Below are the code and all the weights of a small trained network. Each question names an input and a class and asks about switching units off, where a switched-off unit gives its printed mean instead of its output.

import numpy as np


def w(rows, s, z=0):
    codes = np.array(rows[::2]) - 128.0
    scale = np.full(codes.shape[1], s)
    scale[-1] = z or s
    return codes * scale


def f(y):
    return y / 2 * (1 + np.tanh(0.7978845608 * (y + 0.044715 * y**3)))


def log_softmax(a):
    a = a - a.max(-1, keepdims=True)
    return a - np.log(np.exp(a).sum(-1, keepdims=True))


def net(x, mask):
    res = np.array(x, float).reshape(1, 4) / 4 @ E
    y = f(res @ A[0][:, :-1].T + A[0][:, -1])
    res = res + np.where(mask, y, B[0][:, -1]) @ B[0][:, :-1]
    return log_softmax(res[-1] @ U[:, :-1].T + U[:, -1])


A, B = {}, {}
E = w([
[72,175,132,71,15,108,164,217,221,32,154,207],'x0',
[103,124,158,114,115,87,124,143,82,132,111,84],'x1',
[62,133,146,200,128,52,109,65,246,162,211,139],'x2',
[50,55,44,58,58,156,76,73,159,107,122,59],'x3',
],0.014)
A[0] = w([
[252,80,134,85,184,192,124,74,55,166,53,78,214],'neuron 0',
[73,4,75,15,17,183,93,135,167,39,59,122,141],'neuron 1',
[196,213,192,136,127,112,155,222,88,128,152,163,243],'neuron 2',
[221,180,193,193,148,67,203,163,65,130,200,184,255],'neuron 3',
[149,215,128,40,47,111,174,230,137,59,168,187,190],'neuron 4',
[43,135,156,193,81,16,151,103,208,89,189,160,88],'neuron 5',
[122,68,147,168,233,25,82,2,164,195,199,83,135],'neuron 6',
[14,16,24,115,98,164,50,56,147,210,124,60,197],'neuron 7',
[168,190,188,229,182,63,197,101,92,163,205,132,237],'neuron 8',
],0.0099,0.006)
B[0] = w([
[174,90,138,232,179,198,221,113,79,90,84,106,232],'neuron 0',
[145,132,61,49,129,104,177,158,94,32,185,90,240],'neuron 1',
[126,138,169,164,122,203,94,162,137,91,62,191,228],'neuron 2',
[95,156,187,202,174,144,86,131,146,129,39,192,251],'neuron 3',
[52,63,176,128,106,191,106,214,151,109,96,175,247],'neuron 4',
[101,191,139,114,38,7,143,91,225,149,150,179,254],'neuron 5',
[114,143,175,90,141,179,27,107,167,201,140,107,243],'neuron 6',
[108,104,40,151,159,131,125,79,109,127,236,50,237],'neuron 7',
[139,196,204,158,150,164,108,96,210,208,101,157,244],'neuron 8',
],0.013,0.028)
U = w([
[251,162,176,244,194,168,185,143,76,152,73,153,188],'0',
[172,66,62,151,187,158,200,39,57,87,112,48,237],'1',
[102,85,198,133,96,215,69,190,86,82,79,197,53],'2',
[128,106,57,40,85,135,201,203,85,45,144,121,2],'3',
[196,223,212,139,190,121,50,43,142,217,115,137,169],'4',
[34,70,102,135,160,136,43,68,163,190,243,65,218],'5',
[56,206,190,183,76,44,162,128,194,144,99,210,20],'6',
[122,171,93,59,21,14,161,71,205,76,195,113,84],'7',
],0.011,0.0067)

Each question gives the input, the list of numbers given to net, and the class t.
The units are the neurons (one row each of A and B). Each row of codes is followed by its name. A weight is (code - 128) times the scale printed after its matrix; where a second scale follows, it is the last column's (A, B and U).
mask holds one flag per neuron, in row order. A switched-off neuron (its flag False) gives its mean, the last column of its row in B, instead of its output. The means were averaged over made-up inputs and are rounded, as every weight is.
A unit's drop is (log p(t) with every unit on - log p(t) with that unit switched off) / (log p(t) with every unit on - log p(t) with every unit switched off).
The circuit of an input: a set's keep is (log p(t) with only the set's units on - log p(t) with every unit switched off) / (log p(t) with every unit on - log p(t) with every unit switched off). Starting from all 9 units, units are removed one at a time, each time the one whose removal leaves the highest keep (on an exact tie, the one counted first), for as long as the keep stays at least 0.8.
circuit, biggest first: the units of the circuit, biggest drop first
top k neurons: the k neurons with the biggest drops, biggest first
drop of u: that unit's drop, to one decimal
input [8,-5,-8,3], class 3: circuit, biggest first -> [neuron 1]
input [5,1,1,7], class 7: top 3 neurons -> [neuron 0; neuron 5; neuron 2]
input [8,-5,4,2], class 7: top 2 neurons -> [neuron 5; neuron 1]
input [0,-1,6,-6], class 4: top 3 neurons -> [neuron 8; neuron 6; neuron 4]
input [-7,-7,-5,1], class 1: top 2 neurons -> [neuron 3; neuron 8]
input [-4,-5,0,-7], class 0: top 2 neurons -> [neuron 0; neuron 5]
input [1,5,-1,3], class 3: top 2 neurons -> [neuron 5; neuron 0]
input [-2,-4,1,6], class 5: top 2 neurons -> [neuron 0; neuron 7]
input [-8,-6,4,4], class 5: top 2 neurons -> [neuron 7; neuron 6]
input [-4,-2,0,3], class 1: top 2 neurons -> [neuron 0; neuron 5]
input [-1,5,1,-8], class 4: top 2 neurons -> [neuron 8; neuron 0]
input [1,0,-1,1], class 3: top 2 neurons -> [neuron 5; neuron 3]
input [8,1,-3,3], class 3: drop of neuron 3 -> 0.0
input [-5,6,-2,-1], class 0: circuit, biggest first -> [neuron 0]
input [-6,3,-8,1], class 1: drop of neuron 8 -> 0.5
input [-8,-6,-3,2], class 1: drop of neuron 0 -> 0.4
